Here is a tiny trained network, its code and every weight. The questions are about switching its units off for an input and a target symbol, where a switched-off unit gives its printed mean instead of its output.

import numpy as np


def w(rows, s, z=0):
    codes = np.array(rows[::2]) - 128.0
    scale = np.full(codes.shape[1], s)
    scale[-1] = z or s
    return codes * scale


def f(y):
    return y / 2 * (1 + np.tanh(0.7978845608 * (y + 0.044715 * y**3)))


def softmax(a):
    e = np.exp(a - a.max(-1, keepdims=True))
    return e / e.sum(-1, keepdims=True)


def log_softmax(a):
    a = a - a.max(-1, keepdims=True)
    return a - np.log(np.exp(a).sum(-1, keepdims=True))


def net(x, mask):
    ids = ['βγδλμψω'.index(c) for c in x.split()]
    T = len(ids)
    res = E[ids] + P[:T]
    q, k, v = (res @ M[0].T for M in (Q, K, V))
    z = softmax(np.where(np.tri(T) > 0, q @ k.T / 3**0.5, -1e9)) @ v
    res = res + np.where(mask[0], z, O[0][:, -1]) @ O[0][:, :-1]
    y = f(res @ A[0][:, :-1].T + A[0][:, -1])
    res = res + np.where(mask[1:17], y, B[0][:, -1]) @ B[0][:, :-1]
    return log_softmax(res[-1] @ U[:, :-1].T + U[:, -1])


Q, K, V, O, A, B = {}, {}, {}, {}, {}, {}
E = w([
[127,97,173,91,47,133],'β',
[124,99,225,63,146,162],'γ',
[192,187,111,94,106,119],'δ',
[143,169,113,93,153,197],'λ',
[156,75,112,181,196,168],'μ',
[146,101,200,219,226,73],'ψ',
[150,103,103,126,7,136],'ω',
],0.018)
P = w([
[203,170,112,173,145,188],'0',
[60,164,83,147,193,58],'1',
[173,40,120,81,193,124],'2',
[154,220,212,83,97,171],'3',
[74,166,35,92,181,66],'4',
[148,88,104,49,182,137],'5',
[123,135,239,217,69,79],'6',
[83,162,4,76,179,69],'7',
[116,106,146,141,194,161],'8',
],0.011)
Q[0] = w([
[2,146,121,193,104,163],'H1',
[190,72,157,97,146,162],'H1',
[109,199,113,105,148,63],'H1',
],0.0097)
K[0] = w([
[94,60,161,154,130,113],'H1',
[120,140,245,127,132,118],'H1',
[58,127,102,38,191,79],'H1',
],0.012)
V[0] = w([
[217,77,175,211,95,126],'H1',
[156,174,196,143,131,254],'H1',
[167,180,114,123,111,124],'H1',
],0.009)
O[0] = w([
[217,139,40,76,12,128,168],'H1',
[165,29,131,211,90,131,253],'H1',
[186,254,151,226,18,149,201],'H1',
],0.008,0.0052)
A[0] = w([
[145,176,75,161,164,37,73],'N1',
[157,58,201,155,110,183,81],'N2',
[139,174,126,152,148,123,106],'N3',
[101,51,111,110,144,124,252],'N4',
[130,94,214,62,118,181,98],'N5',
[57,126,188,121,212,114,79],'N6',
[163,119,183,161,57,98,177],'N7',
[173,105,146,136,157,130,93],'N8',
[190,90,133,195,95,184,182],'N9',
[109,132,142,118,145,20,83],'N10',
[8,88,69,121,123,45,197],'N11',
[157,122,151,130,148,126,132],'N12',
[138,180,166,19,174,124,150],'N13',
[160,163,133,118,146,86,157],'N14',
[50,151,152,24,110,21,123],'N15',
[48,25,97,140,139,81,194],'N16',
],0.012,0.0037)
B[0] = w([
[111,47,106,199,32,210,162],'N1',
[140,146,116,241,134,48,201],'N2',
[90,15,83,160,61,124,147],'N3',
[39,76,94,5,151,228,158],'N4',
[158,140,84,136,92,134,157],'N5',
[202,93,57,116,140,28,161],'N6',
[98,171,105,120,254,218,215],'N7',
[113,144,122,158,78,121,155],'N8',
[95,165,187,94,92,77,250],'N9',
[207,44,170,107,76,179,145],'N10',
[185,214,189,213,101,154,150],'N11',
[108,150,70,71,113,122,145],'N12',
[84,91,111,75,79,101,157],'N13',
[70,80,120,129,91,161,151],'N14',
[118,240,173,112,125,118,154],'N15',
[154,140,169,89,183,247,155],'N16',
],0.0073,0.016)
U = w([
[119,133,9,136,162,101,174],'β',
[75,120,84,159,164,205,103],'γ',
[168,184,79,198,114,118,142],'δ',
[83,142,202,130,141,129,206],'λ',
[181,79,92,126,104,152,17],'μ',
[149,103,110,70,127,110,252],'ψ',
[79,99,99,136,76,110,70],'ω',
],0.011,0.002)

Each question gives the input, a string of symbols that net reads in full, and the target symbol t.
The units are the heads (3 rows each of Q, K, V and O) and the neurons (one row each of A and B). Each row of codes is followed by its name. A weight is (code - 128) times the scale printed after its matrix; where a second scale follows, it is the last column's (O, A, B and U).
mask holds one flag per unit, heads first, then neurons. A switched-off unit (its flag False) gives its mean, the last column of its rows in O or B, instead of its output. The means were averaged over made-up inputs and are rounded, as every weight is.
A unit's drop is (log p(t) with every unit on - log p(t) with that unit switched off) / (log p(t) with every unit on - log p(t) with every unit switched off).
The circuit of an input: a set's keep is (log p(t) with only the set's units on - log p(t) with every unit switched off) / (log p(t) with every unit on - log p(t) with every unit switched off). Starting from the 12 units with the biggest drops (on a tie, the unit counted first), units are removed one at a time, each time the one whose removal leaves the highest keep (on an exact tie, the one counted first), for as long as the keep stays at least 0.8.
circuit, biggest first: the units of the circuit, biggest drop first
most important unit: the unit with the biggest drop
top k neurons: the k neurons with the biggest drops, biggest first
input γ ψ μ λ μ γ δ γ, target ψ: most important unit => N6
input δ λ β β μ ω δ μ λ, target δ: top 2 neurons => [N4, N7]
input γ ψ μ ψ λ λ, target ψ: top 2 neurons => [N7, N1]
input δ ψ λ, target δ: circuit, biggest first => [H1, N4]
input ψ λ ω δ ψ β δ, target λ: top 3 neurons => [N6, N5, N2]
input λ μ μ ψ λ δ δ, target λ: top 2 neurons => [N6, N5]
input ω μ δ λ λ δ β, target δ: top 2 neurons => [N2, N4]
input ψ ψ β μ ω μ δ β, target λ: circuit, biggest first => [N15, H1]
input δ δ δ μ, target δ: circuit, biggest first => [N2, H1]
input δ μ δ ψ β γ γ β, target λ: circuit, biggest first => [H1, N15]
input γ μ ψ, target γ: circuit, biggest first => [N4, H1, N16]
input λ δ μ, target λ: circuit, biggest first => [N9, H1]
input μ ψ γ ψ λ ω, target ψ: circuit, biggest first => [H1, N1, N9, N4]
input γ δ ω δ β μ δ λ β, target δ: circuit, biggest first => [N2, H1]
input λ δ ω γ ψ ω γ ψ γ, target γ: circuit, biggest first => [H1, N4]
input δ β ψ, target δ: circuit, biggest first => [H1]
input ψ μ μ, target ψ: top 3 neurons => [N9, N4, N1]
input ψ λ γ δ ψ μ, target δ: circuit, biggest first => [H1, N2]
input λ μ β μ ψ β, target γ: top 2 neurons => [N7, N4]
input γ δ ψ β μ, target γ: top 2 neurons => [N16, N4]
input μ λ λ ψ, target δ: most important unit => N2
input γ ψ δ β ω, target δ: top 4 neurons => [N11, N9, N4, N15]
